Below is a small trained network, with its code and all its weights. Each question gives an input and a class and asks what happens when units are switched off, that is, made to give their printed mean instead of their output.

import numpy as np


def w(rows, s, z=0):
    codes = np.array(rows[::2]) - 128.0
    scale = np.full(codes.shape[1], s)
    scale[-1] = z or s
    return codes * scale


def f(y):
    return y / 2 * (1 + np.tanh(0.7978845608 * (y + 0.044715 * y**3)))


def log_softmax(a):
    a = a - a.max(-1, keepdims=True)
    return a - np.log(np.exp(a).sum(-1, keepdims=True))


def net(x, mask):
    res = np.array(x, float).reshape(1, 7) / 4 @ E
    y = f(res @ A[0][:, :-1].T + A[0][:, -1])
    res = res + np.where(mask, y, B[0][:, -1]) @ B[0][:, :-1]
    return log_softmax(res[-1] @ U[:, :-1].T + U[:, -1])


A, B = {}, {}
E = w([
[171,103,67,110,146,131,104,151],'x0',
[125,166,141,118,111,141,150,125],'x1',
[132,140,118,92,117,112,114,155],'x2',
[155,159,145,135,118,150,110,115],'x3',
[83,166,142,52,214,243,76,215],'x4',
[55,153,17,169,51,225,65,196],'x5',
[197,77,226,207,81,140,172,254],'x6',
],0.0092)
A[0] = w([
[63,121,69,173,123,179,76,154,99],'N1',
[172,125,178,166,163,67,137,99,141],'N2',
[171,123,157,52,118,68,155,2,207],'N3',
[175,112,162,60,220,80,104,24,255],'N4',
[123,71,164,115,195,96,215,141,231],'N5',
[192,115,113,136,91,113,196,177,171],'N6',
[122,85,151,182,78,233,131,215,165],'N7',
[139,112,124,183,51,138,112,150,109],'N8',
[54,155,49,176,39,87,110,83,186],'N9',
[102,171,103,146,195,228,143,107,118],'N10',
[210,106,76,129,108,71,194,93,177],'N11',
[72,159,134,61,177,181,96,118,121],'N12',
[80,204,55,121,59,122,117,120,139],'N13',
[171,118,168,103,180,93,178,179,120],'N14',
[113,161,192,72,135,238,159,156,195],'N15',
[157,115,68,89,127,171,159,96,130],'N16',
],0.0097,0.0052)
B[0] = w([
[153,97,107,69,103,93,89,109,205],'N1',
[160,109,136,79,100,182,132,162,188],'N2',
[115,126,52,83,116,154,190,223,236],'N3',
[98,156,101,93,147,187,157,200,248],'N4',
[187,176,127,112,133,159,113,165,207],'N5',
[155,142,165,151,45,81,70,79,184],'N6',
[61,190,63,147,50,110,115,153,246],'N7',
[103,136,123,106,131,60,187,52,179],'N8',
[168,176,76,210,167,128,73,56,229],'N9',
[102,60,126,95,129,169,112,142,185],'N10',
[137,181,132,135,94,99,182,160,201],'N11',
[135,2,136,68,151,151,154,128,203],'N12',
[143,93,108,178,143,169,76,66,201],'N13',
[169,75,219,154,118,222,92,163,184],'N14',
[102,139,116,144,142,191,115,160,222],'N15',
[157,115,111,99,184,94,102,99,153],'N16',
],0.0091,0.014)
U = w([
[52,217,49,80,61,148,172,186,251],'0',
[182,154,239,94,26,121,204,160,10],'1',
[143,162,87,209,232,143,114,33,177],'2',
[59,178,142,157,19,70,122,53,22],'3',
[73,141,156,65,249,166,195,161,114],'4',
[137,183,254,158,159,203,27,209,117],'5',
[66,48,160,130,142,169,40,71,53],'6',
],0.0083,0.0027)

Each question gives the input, the list of numbers given to net, and the class t.
The units are the neurons (one row each of A and B). Each row of codes is followed by its name. A weight is (code - 128) times the scale printed after its matrix; where a second scale follows, it is the last column's (A, B and U).
mask holds one flag per neuron, in row order. A switched-off neuron (its flag False) gives its mean, the last column of its row in B, instead of its output. The means were averaged over made-up inputs and are rounded, as every weight is.
A unit's drop is (log p(t) with every unit on - log p(t) with that unit switched off) / (log p(t) with every unit on - log p(t) with every unit switched off).
The circuit of an input: a set's keep is (log p(t) with only the set's units on - log p(t) with every unit switched off) / (log p(t) with every unit on - log p(t) with every unit switched off). Starting from the 12 units with the biggest drops (on a tie, the unit counted first), units are removed one at a time, each time the one whose removal leaves the highest keep (on an exact tie, the one counted first), for as long as the keep stays at least 0.8.
units of the circuit, in order: the units of the circuit, biggest drop first
top k neurons: the k neurons with the biggest drops, biggest first
drop when u is switched off: that unit's drop, to one decimal
input [7,-8,-7,-2,-3,-7,-2], class 0: units of the circuit, in order -> N3
input [4,-1,0,6,2,-5,0], class 4: top 3 neurons -> N7; N4; N6
input [1,-8,2,-5,2,-6,1], class 5: top 2 neurons -> N14; N5
input [-2,4,-2,2,5,-1,2], class 5: top 2 neurons -> N3; N8
input [7,-8,-5,-7,4,-8,1], class 5: top 2 neurons -> N14; N5
input [3,-6,-1,-6,-6,2,-3], class 2: top 2 neurons -> N9; N7
input [7,-6,-7,3,2,0,-6], class 4: top 3 neurons -> N4; N7; N6
input [-2,-5,0,1,-1,1,1], class 3: top 2 neurons -> N3; N4
input [1,1,-6,5,-7,-5,-3], class 0: drop when N1 is switched off -> 0.0
input [4,-7,-6,6,-4,2,-5], class 2: drop when N9 is switched off -> 0.2
input [-2,4,1,2,3,-7,2], class 5: drop when N5 is switched off -> 0.1
input [5,4,8,-2,3,-8,-6], class 4: top 2 neurons -> N7; N12
